Here is a tiny trained network, its code and every weight. The questions are about switching its units off for an input and a class, where a switched-off unit gives its printed mean instead of its output.

import numpy as np


def w(rows, s, z=0):
    codes = np.array(rows[::2]) - 128.0
    scale = np.full(codes.shape[1], s)
    scale[-1] = z or s
    return codes * scale


def norm(h):
    return h / np.sqrt((h * h).mean(-1, keepdims=True) + 1e-5)


def f(y):
    return np.maximum(y, 0)


def log_softmax(a):
    a = a - a.max(-1, keepdims=True)
    return a - np.log(np.exp(a).sum(-1, keepdims=True))


def net(x, mask):
    res = np.array(x, float).reshape(1, 7) / 4 @ E
    u = 0
    for l in range(2):
        y = f(norm(res) @ A[l][:, :-1].T + A[l][:, -1])
        res = res + np.where(mask[u : u + 15], y, B[l][:, -1]) @ B[l][:, :-1]
        u += 15
    return log_softmax(norm(res)[-1] @ U[:, :-1].T + U[:, -1])


A, B = {}, {}
E = w([
[251,36,77],'x0',
[127,129,128],'x1',
[117,21,177],'x2',
[123,127,125],'x3',
[224,152,227],'x4',
[130,130,128],'x5',
[126,127,127],'x6',
],0.0027)
A[0] = w([
[110,172,112,165],'L0N0',
[100,167,107,205],'L0N1',
[181,114,119,160],'L0N2',
[96,121,9,197],'L0N3',
[133,89,140,108],'L0N4',
[84,110,122,113],'L0N5',
[149,138,122,45],'L0N6',
[117,157,151,72],'L0N7',
[150,183,119,5],'L0N8',
[120,127,168,54],'L0N9',
[148,111,118,100],'L0N10',
[113,95,103,90],'L0N11',
[113,89,152,162],'L0N12',
[145,135,155,167],'L0N13',
[138,155,112,95],'L0N14',
],0.011,0.0028)
B[0] = w([
[152,170,137,188],'L0N0',
[133,213,165,205],'L0N1',
[112,170,83,183],'L0N2',
[174,171,90,253],'L0N3',
[126,121,139,158],'L0N4',
[3,115,182,173],'L0N5',
[121,105,108,132],'L0N6',
[186,143,153,151],'L0N7',
[186,89,190,148],'L0N8',
[158,119,149,143],'L0N9',
[172,160,128,147],'L0N10',
[119,82,63,157],'L0N11',
[112,72,164,176],'L0N12',
[105,99,165,164],'L0N13',
[98,106,150,145],'L0N14',
],0.0049,0.0055)
A[1] = w([
[208,173,123,97],'L1N0',
[49,108,170,238],'L1N1',
[183,53,104,150],'L1N2',
[34,60,81,211],'L1N3',
[92,148,130,152],'L1N4',
[127,144,34,56],'L1N5',
[133,19,197,250],'L1N6',
[176,149,122,166],'L1N7',
[68,110,174,105],'L1N8',
[121,117,159,46],'L1N9',
[129,184,152,20],'L1N10',
[137,2,56,139],'L1N11',
[126,126,146,53],'L1N12',
[187,109,144,60],'L1N13',
[61,168,125,139],'L1N14',
],0.0089,0.002)
B[1] = w([
[79,44,102,225],'L1N0',
[253,70,31,233],'L1N1',
[61,117,147,206],'L1N2',
[55,75,110,220],'L1N3',
[114,94,141,177],'L1N4',
[219,164,191,188],'L1N5',
[147,190,164,252],'L1N6',
[95,62,121,197],'L1N7',
[223,118,89,189],'L1N8',
[133,125,118,141],'L1N9',
[56,106,127,183],'L1N10',
[75,245,140,224],'L1N11',
[140,139,125,131],'L1N12',
[67,87,144,166],'L1N13',
[94,54,122,210],'L1N14',
],0.006,0.0041)
U = w([
[33,204,104,172],'0',
[91,36,107,162],'1',
[80,143,251,203],'2',
[226,128,204,5],'3',
[180,183,63,45],'4',
],0.016,0.0031)

Each question gives the input, the list of numbers given to net, and the class t.
The units are the neurons (one row each of A and B). Each row of codes is followed by its name. A weight is (code - 128) times the scale printed after its matrix; where a second scale follows, it is the last column's (A, B and U).
mask holds one flag per neuron, layer by layer. A switched-off neuron (its flag False) gives its mean, the last column of its row in B, instead of its output. The means were averaged over made-up inputs and are rounded, as every weight is.
A unit's drop is (log p(t) with every unit on - log p(t) with that unit switched off) / (log p(t) with every unit on - log p(t) with every unit switched off).
The circuit of an input: a set's keep is (log p(t) with only the set's units on - log p(t) with every unit switched off) / (log p(t) with every unit on - log p(t) with every unit switched off). Starting from the 12 units with the biggest drops (on a tie, the unit counted first), units are removed one at a time, each time the one whose removal leaves the highest keep (on an exact tie, the one counted first), for as long as the keep stays at least 0.8.
units of the circuit, in order: the units of the circuit, biggest drop first
top k neurons: the k neurons with the biggest drops, biggest first
top k neurons in layer l: the k neurons of layer l with the biggest drops, biggest first
input [4,5,6,-1,-4,-7,-5], class 0: units of the circuit, in order : L1N11
input [-6,6,1,-4,1,-5,-8], class 3: top 4 neurons : L0N3, L1N1, L1N3, L1N0
input [2,2,8,3,2,-7,4], class 2: units of the circuit, in order : L1N6, L1N2
input [-8,-1,1,2,0,-3,-3], class 1: top 3 neurons : L1N6, L1N14, L1N11
input [-4,-5,1,5,7,1,2], class 3: top 2 neurons in layer 0 : L0N3, L0N13
input [-7,4,1,-4,3,-3,-7], class 3: top 2 neurons : L0N3, L1N1
input [1,4,-2,-2,-2,-2,4], class 4: top 2 neurons : L0N3, L1N5
input [1,8,2,-2,2,-6,4], class 2: top 2 neurons : L0N5, L0N1
input [8,3,2,-6,-4,2,-8], class 0: top 3 neurons : L1N11, L1N1, L1N2
input [8,-8,0,6,8,-7,2], class 1: top 2 neurons in layer 0 : L0N2, L0N5
input [-6,-8,8,7,4,0,1], class 3: top 2 neurons in layer 1 : L1N1, L1N6
input [2,-8,1,-1,0,3,4], class 0: units of the circuit, in order : L0N1, L1N11
input [2,2,1,2,7,0,-7], class 2: top 2 neurons in layer 0 : L0N3, L0N13
input [2,-1,-8,-1,8,7,-6], class 1: top neuron : L1N0
input [2,-7,-6,-2,-8,-7,3], class 4: top 3 neurons : L0N3, L1N5, L1N11
input [0,-7,-2,5,8,-4,1], class 2: top 2 neurons : L1N1, L0N3
input [1,5,0,7,-7,-1,-6], class 4: top 2 neurons : L0N3, L1N5
input [6,-1,8,-1,8,7,7], class 2: top 2 neurons in layer 1 : L1N1, L1N2
input [-1,-7,6,-7,4,-6,0], class 3: top 3 neurons in layer 1 : L1N1, L1N6, L1N8
input [-8,0,6,-8,-7,-3,-3], class 1: units of the circuit, in order : L1N1
